Here is a tiny trained network, its code and every weight. The questions are about switching its units off for an input and a class, where a switched-off unit gives its printed mean instead of its output.

import numpy as np


def w(rows, s, z=0):
    codes = np.array(rows[::2]) - 128.0
    scale = np.full(codes.shape[1], s)
    scale[-1] = z or s
    return codes * scale


def f(y):
    return np.maximum(y, 0)


def log_softmax(a):
    a = a - a.max(-1, keepdims=True)
    return a - np.log(np.exp(a).sum(-1, keepdims=True))


def net(x, mask):
    res = np.array(x, float).reshape(1, 7) / 4 @ E
    y = f(res @ A[0][:, :-1].T + A[0][:, -1])
    res = res + np.where(mask, y, B[0][:, -1]) @ B[0][:, :-1]
    return log_softmax(res[-1] @ U[:, :-1].T + U[:, -1])


A, B = {}, {}
E = w([
[33,52,159,247,129,79,104,128],'x0',
[201,58,157,149,125,114,216,187],'x1',
[132,131,126,132,131,126,128,129],'x2',
[134,142,124,142,127,123,127,132],'x3',
[140,133,158,57,175,13,114,96],'x4',
[219,75,86,126,59,114,23,108],'x5',
[129,131,130,132,127,125,127,131],'x6',
],0.011)
A[0] = w([
[80,154,179,110,210,173,161,159,80],'N1',
[153,63,175,106,140,165,171,171,75],'N2',
[108,132,91,159,65,255,159,168,83],'N3',
[157,140,176,65,174,7,158,61,33],'N4',
[66,189,49,98,170,152,69,80,87],'N5',
[213,207,96,40,153,187,170,131,19],'N6',
[87,205,183,121,199,153,178,198,4],'N7',
[217,63,144,125,150,101,211,211,44],'N8',
[136,162,100,80,153,160,192,106,93],'N9',
[113,179,154,129,166,128,180,122,30],'N10',
[186,144,88,85,68,136,106,137,97],'N11',
],0.0085,0.0029)
B[0] = w([
[243,70,156,151,134,133,67,55,230],'N1',
[99,178,104,124,103,168,173,133,182],'N2',
[176,141,5,42,255,34,174,180,236],'N3',
[131,158,33,71,205,86,134,157,244],'N4',
[110,193,193,75,45,205,231,157,226],'N5',
[73,81,125,225,112,54,191,95,255],'N6',
[224,101,197,140,107,145,64,118,240],'N7',
[87,217,189,90,69,230,152,158,224],'N8',
[96,66,162,146,93,65,175,82,202],'N9',
[166,96,140,95,112,132,82,124,192],'N10',
[140,88,126,201,78,88,105,62,198],'N11',
],0.0082,0.0098)
U = w([
[167,159,51,60,243,109,140,168,94],'0',
[99,231,180,90,49,231,152,152,2],'1',
[254,30,150,127,79,168,46,96,220],'2',
[51,29,169,216,137,92,172,113,217],'3',
],0.0096,0.00083)

Each question gives the input, the list of numbers given to net, and the class t.
The units are the neurons (one row each of A and B). Each row of codes is followed by its name. A weight is (code - 128) times the scale printed after its matrix; where a second scale follows, it is the last column's (A, B and U).
mask holds one flag per neuron, in row order. A switched-off neuron (its flag False) gives its mean, the last column of its row in B, instead of its output. The means were averaged over made-up inputs and are rounded, as every weight is.
A unit's drop is (log p(t) with every unit on - log p(t) with that unit switched off) / (log p(t) with every unit on - log p(t) with every unit switched off).
The circuit of an input: a set's keep is (log p(t) with only the set's units on - log p(t) with every unit switched off) / (log p(t) with every unit on - log p(t) with every unit switched off). Starting from all 11 units, units are removed one at a time, each time the one whose removal leaves the highest keep (on an exact tie, the one counted first), for as long as the keep stays at least 0.8.
units of the circuit, in order: the units of the circuit, biggest drop first
unit that matters most: the unit with the biggest drop
k most important neurons: the k neurons with the biggest drops, biggest first
drop of u: that unit's drop, to one decimal
input [2,6,-6,-3,-2,-5,-6], class 1: unit that matters most	N8
input [-7,1,2,8,2,-5,-1], class 3: 2 most important neurons	N6, N9
input [-2,-5,-1,4,2,-7,-5], class 2: units of the circuit, in order	N1, N7
input [-3,-8,-1,-8,-7,7,-1], class 1: 3 most important neurons	N5, N4, N1
input [2,3,-6,-4,-1,-5,-2], class 2: 2 most important neurons	N1, N5
input [-3,4,1,5,-5,-6,-6], class 2: 3 most important neurons	N7, N1, N4
input [-4,-1,-5,8,5,-7,3], class 2: 2 most important neurons	N7, N1
input [5,2,1,-2,6,5,2], class 0: 2 most important neurons	N4, N6
input [4,-2,3,-7,-1,-5,0], class 2: units of the circuit, in order	N6, N1, N7
input [8,5,4,2,-8,6,6], class 0: 2 most important neurons	N3, N6
input [1,-1,-4,-6,-4,-4,-5], class 0: 3 most important neurons	N3, N11, N6
input [4,6,-4,8,-4,0,-8], class 1: 2 most important neurons	N8, N4
input [-1,-5,-8,-3,-6,-7,2], class 2: 3 most important neurons	N1, N7, N4
input [-5,-8,-1,7,-2,6,-7], class 1: units of the circuit, in order	N5
input [0,4,5,1,1,-5,8], class 2: 3 most important neurons	N5, N1, N7
input [-6,1,-4,-1,-7,-2,-2], class 0: drop of N3	3.5
input [-7,1,-2,4,-4,-1,-5], class 3: drop of N6	0.6
input [1,-2,-7,0,7,4,-6], class 0: drop of N9	0.0
